Below is a small trained network, with its code and all its weights. Each question gives an input and a class and asks what happens when units are switched off, that is, made to give their printed mean instead of their output.

import numpy as np


def w(rows, s, z=0):
    codes = np.array(rows[::2]) - 128.0
    scale = np.full(codes.shape[1], s)
    scale[-1] = z or s
    return codes * scale


def f(y):
    return np.maximum(y, 0)


def log_softmax(a):
    a = a - a.max(-1, keepdims=True)
    return a - np.log(np.exp(a).sum(-1, keepdims=True))


def net(x, mask):
    res = np.array(x, float).reshape(1, 3) / 4 @ E
    y = f(res @ A[0][:, :-1].T + A[0][:, -1])
    res = res + np.where(mask, y, B[0][:, -1]) @ B[0][:, :-1]
    return log_softmax(res[-1] @ U[:, :-1].T + U[:, -1])


A, B = {}, {}
E = w([
[167,48,116,182,142,63,5],'x0',
[67,71,227,179,162,115,130],'x1',
[166,161,105,192,55,191,139],'x2',
],0.014)
A[0] = w([
[144,178,70,128,105,127,100,225],'N0',
[145,102,111,100,113,109,100,122],'N1',
[117,140,134,87,106,167,247,239],'N2',
[152,164,105,137,93,108,91,241],'N3',
[186,163,77,149,114,136,181,112],'N4',
[101,152,172,99,145,142,151,217],'N5',
[133,80,95,99,137,94,81,200],'N6',
[153,95,189,146,116,169,157,252],'N7',
[118,126,221,163,130,111,86,207],'N8',
[128,132,95,130,109,119,103,65],'N9',
],0.016,0.0034)
B[0] = w([
[231,129,90,81,86,189,130,195],'N0',
[133,141,90,74,209,192,129,156],'N1',
[92,133,132,113,54,1,103,254],'N2',
[170,117,76,89,199,164,64,174],'N3',
[155,162,71,41,105,59,70,199],'N4',
[56,51,178,113,65,53,172,185],'N5',
[69,161,137,136,215,160,151,182],'N6',
[161,71,154,128,123,71,82,168],'N7',
[128,84,186,175,152,67,68,185],'N8',
[101,124,88,132,149,198,104,147],'N9',
],0.009,0.025)
U = w([
[58,129,116,114,11,101,194,44],'0',
[254,189,74,92,71,128,124,175],'1',
[156,121,87,141,215,215,121,198],'2',
[128,60,164,182,129,110,81,239],'3',
[96,141,149,105,229,96,143,120],'4',
[120,143,134,155,129,249,223,2],'5',
],0.0094,0.0034)

Each question gives the input, the list of numbers given to net, and the class t.
The units are the neurons (one row each of A and B). Each row of codes is followed by its name. A weight is (code - 128) times the scale printed after its matrix; where a second scale follows, it is the last column's (A, B and U).
mask holds one flag per neuron, in row order. A switched-off neuron (its flag False) gives its mean, the last column of its row in B, instead of its output. The means were averaged over made-up inputs and are rounded, as every weight is.
A unit's drop is (log p(t) with every unit on - log p(t) with that unit switched off) / (log p(t) with every unit on - log p(t) with every unit switched off).
The circuit of an input: a set's keep is (log p(t) with only the set's units on - log p(t) with every unit switched off) / (log p(t) with every unit on - log p(t) with every unit switched off). Starting from all 10 units, units are removed one at a time, each time the one whose removal leaves the highest keep (on an exact tie, the one counted first), for as long as the keep stays at least 0.8.
units of the circuit, in order: the units of the circuit, biggest drop first
unit that matters most: the unit with the biggest drop
top k neurons: the k neurons with the biggest drops, biggest first
drop when u is switched off: that unit's drop, to one decimal
input [-4,8,8], class 3: unit that matters most	N7
input [4,0,1], class 2: units of the circuit, in order	[N2; N5]
input [7,-8,1], class 2: units of the circuit, in order	[N6; N2]
input [6,1,-1], class 4: top 2 neurons	[N6; N0]
input [2,-1,1], class 2: units of the circuit, in order	[N2; N4]
input [-2,-4,-7], class 0: top 3 neurons	[N3; N8; N5]
input [0,-1,-2], class 4: top 2 neurons	[N0; N2]
input [5,1,-4], class 4: top 2 neurons	[N6; N0]
input [7,-6,4], class 2: units of the circuit, in order	[N2; N6]
input [-2,4,8], class 3: top 3 neurons	[N7; N0; N5]
input [-4,6,-4], class 3: top 2 neurons	[N8; N7]
input [4,5,-8], class 4: top 2 neurons	[N6; N2]
input [-5,-6,-5], class 0: top 2 neurons	[N2; N5]
input [3,0,-4], class 4: unit that matters most	N0
input [8,0,-8], class 4: drop when N6 is switched off	0.2
input [5,0,-5], class 4: drop when N3 is switched off	0.0
input [4,-1,-4], class 4: drop when N6 is switched off	0.2
input [0,-6,-5], class 2: drop when N4 is switched off	0.1
